Below are the code and all the weights of a small trained network. Each question names an input and a class and asks about switching units off, where a switched-off unit gives its printed mean instead of its output.

import numpy as np


def w(rows, s, z=0):
    codes = np.array(rows[::2]) - 128.0
    scale = np.full(codes.shape[1], s)
    scale[-1] = z or s
    return codes * scale


def f(y):
    return np.maximum(y, 0)


def log_softmax(a):
    a = a - a.max(-1, keepdims=True)
    return a - np.log(np.exp(a).sum(-1, keepdims=True))


def net(x, mask):
    res = np.array(x, float).reshape(1, 3) / 4 @ E
    y = f(res @ A[0][:, :-1].T + A[0][:, -1])
    res = res + np.where(mask, y, B[0][:, -1]) @ B[0][:, :-1]
    return log_softmax(res[-1] @ U[:, :-1].T + U[:, -1])


A, B = {}, {}
E = w([
[214,213,144,38,147,171],'x0',
[125,59,38,83,216,93],'x1',
[73,254,153,113,165,47],'x2',
],0.016)
A[0] = w([
[73,128,167,175,78,66,254],'neuron 1',
[107,77,53,125,127,87,222],'neuron 2',
[253,155,149,54,122,102,169],'neuron 3',
[129,154,149,127,151,118,75],'neuron 4',
[141,150,155,70,116,86,94],'neuron 5',
[105,104,119,171,131,135,142],'neuron 6',
[78,163,100,149,126,90,128],'neuron 7',
[137,140,121,134,219,76,63],'neuron 8',
[176,134,111,114,179,145,101],'neuron 9',
[84,159,98,131,175,122,107],'neuron 10',
[172,125,132,171,57,156,248],'neuron 11',
[214,139,101,103,110,161,146],'neuron 12',
[64,160,143,127,66,94,234],'neuron 13',
[104,190,159,125,114,86,103],'neuron 14',
[78,80,104,143,169,96,140],'neuron 15',
[107,78,162,155,106,145,245],'neuron 16',
[162,97,92,76,198,127,136],'neuron 17',
[120,151,144,118,173,44,92],'neuron 18',
[170,165,168,138,107,144,142],'neuron 19',
[91,199,146,122,142,100,172],'neuron 20',
[115,176,160,156,131,143,115],'neuron 21',
[154,133,162,68,199,143,101],'neuron 22',
[71,113,90,65,175,51,121],'neuron 23',
[81,144,177,174,145,89,146],'neuron 24',
[152,60,103,88,196,116,112],'neuron 25',
],0.018,0.0066)
B[0] = w([
[150,119,254,108,130,84,220],'neuron 1',
[184,75,71,214,178,57,226],'neuron 2',
[124,127,61,29,111,223,255],'neuron 3',
[117,143,92,108,178,117,157],'neuron 4',
[127,190,94,91,224,159,180],'neuron 5',
[133,138,169,141,145,67,176],'neuron 6',
[102,174,154,43,132,38,188],'neuron 7',
[71,213,28,211,110,104,197],'neuron 8',
[70,122,41,126,76,157,178],'neuron 9',
[84,191,85,166,67,53,182],'neuron 10',
[198,182,206,214,67,173,211],'neuron 11',
[117,115,79,103,54,198,207],'neuron 12',
[167,108,196,96,163,93,201],'neuron 13',
[103,120,113,82,180,149,203],'neuron 14',
[209,117,108,130,155,52,213],'neuron 15',
[204,146,236,221,145,138,199],'neuron 16',
[71,80,51,159,89,160,215],'neuron 17',
[88,245,109,131,121,64,203],'neuron 18',
[200,121,109,77,135,209,196],'neuron 19',
[115,160,143,46,179,137,218],'neuron 20',
[133,110,138,31,186,158,177],'neuron 21',
[82,145,88,127,115,177,199],'neuron 22',
[138,150,67,163,101,81,234],'neuron 23',
[97,102,203,84,125,83,192],'neuron 24',
[88,81,11,136,190,156,217],'neuron 25',
],0.0087,0.027)
U = w([
[175,145,200,213,120,139,236],'0',
[190,142,133,100,42,197,202],'1',
[197,14,97,146,173,98,152],'2',
[70,25,86,127,136,195,103],'3',
[118,112,196,70,146,83,99],'4',
[121,135,125,77,252,188,170],'5',
[131,157,112,148,134,49,46],'6',
[77,186,79,114,122,149,2],'7',
],0.013,0.0029)

Each question gives the input, the list of numbers given to net, and the class t.
The units are the neurons (one row each of A and B). Each row of codes is followed by its name. A weight is (code - 128) times the scale printed after its matrix; where a second scale follows, it is the last column's (A, B and U).
mask holds one flag per neuron, in row order. A switched-off neuron (its flag False) gives its mean, the last column of its row in B, instead of its output. The means were averaged over made-up inputs and are rounded, as every weight is.
A unit's drop is (log p(t) with every unit on - log p(t) with that unit switched off) / (log p(t) with every unit on - log p(t) with every unit switched off).
The circuit of an input: a set's keep is (log p(t) with only the set's units on - log p(t) with every unit switched off) / (log p(t) with every unit on - log p(t) with every unit switched off). Starting from the 12 units with the biggest drops (on a tie, the unit counted first), units are removed one at a time, each time the one whose removal leaves the highest keep (on an exact tie, the one counted first), for as long as the keep stays at least 0.8.
units of the circuit, in order: the units of the circuit, biggest drop first
unit that matters most: the unit with the biggest drop
top k neurons: the k neurons with the biggest drops, biggest first
drop when u is switched off: that unit's drop, to one decimal
input [2,0,8], class 5: unit that matters most -> neuron 20
input [0,5,-3], class 2: top 2 neurons -> neuron 2; neuron 3
input [-6,0,3], class 4: units of the circuit, in order -> neuron 1; neuron 24
input [1,7,-2], class 3: top 2 neurons -> neuron 17; neuron 25
input [1,-2,8], class 5: top 3 neurons -> neuron 14; neuron 5; neuron 20
input [1,7,0], class 3: top 2 neurons -> neuron 17; neuron 25
input [6,-6,1], class 5: top 3 neurons -> neuron 5; neuron 21; neuron 14
input [1,8,4], class 7: top 2 neurons -> neuron 17; neuron 25
input [-5,5,0], class 2: top 3 neurons -> neuron 2; neuron 25; neuron 15
input [5,8,8], class 7: drop when neuron 12 is switched off -> 0.0
input [-8,-4,0], class 0: drop when neuron 16 is switched off -> 0.4
input [-2,0,-5], class 0: drop when neuron 11 is switched off -> 0.1
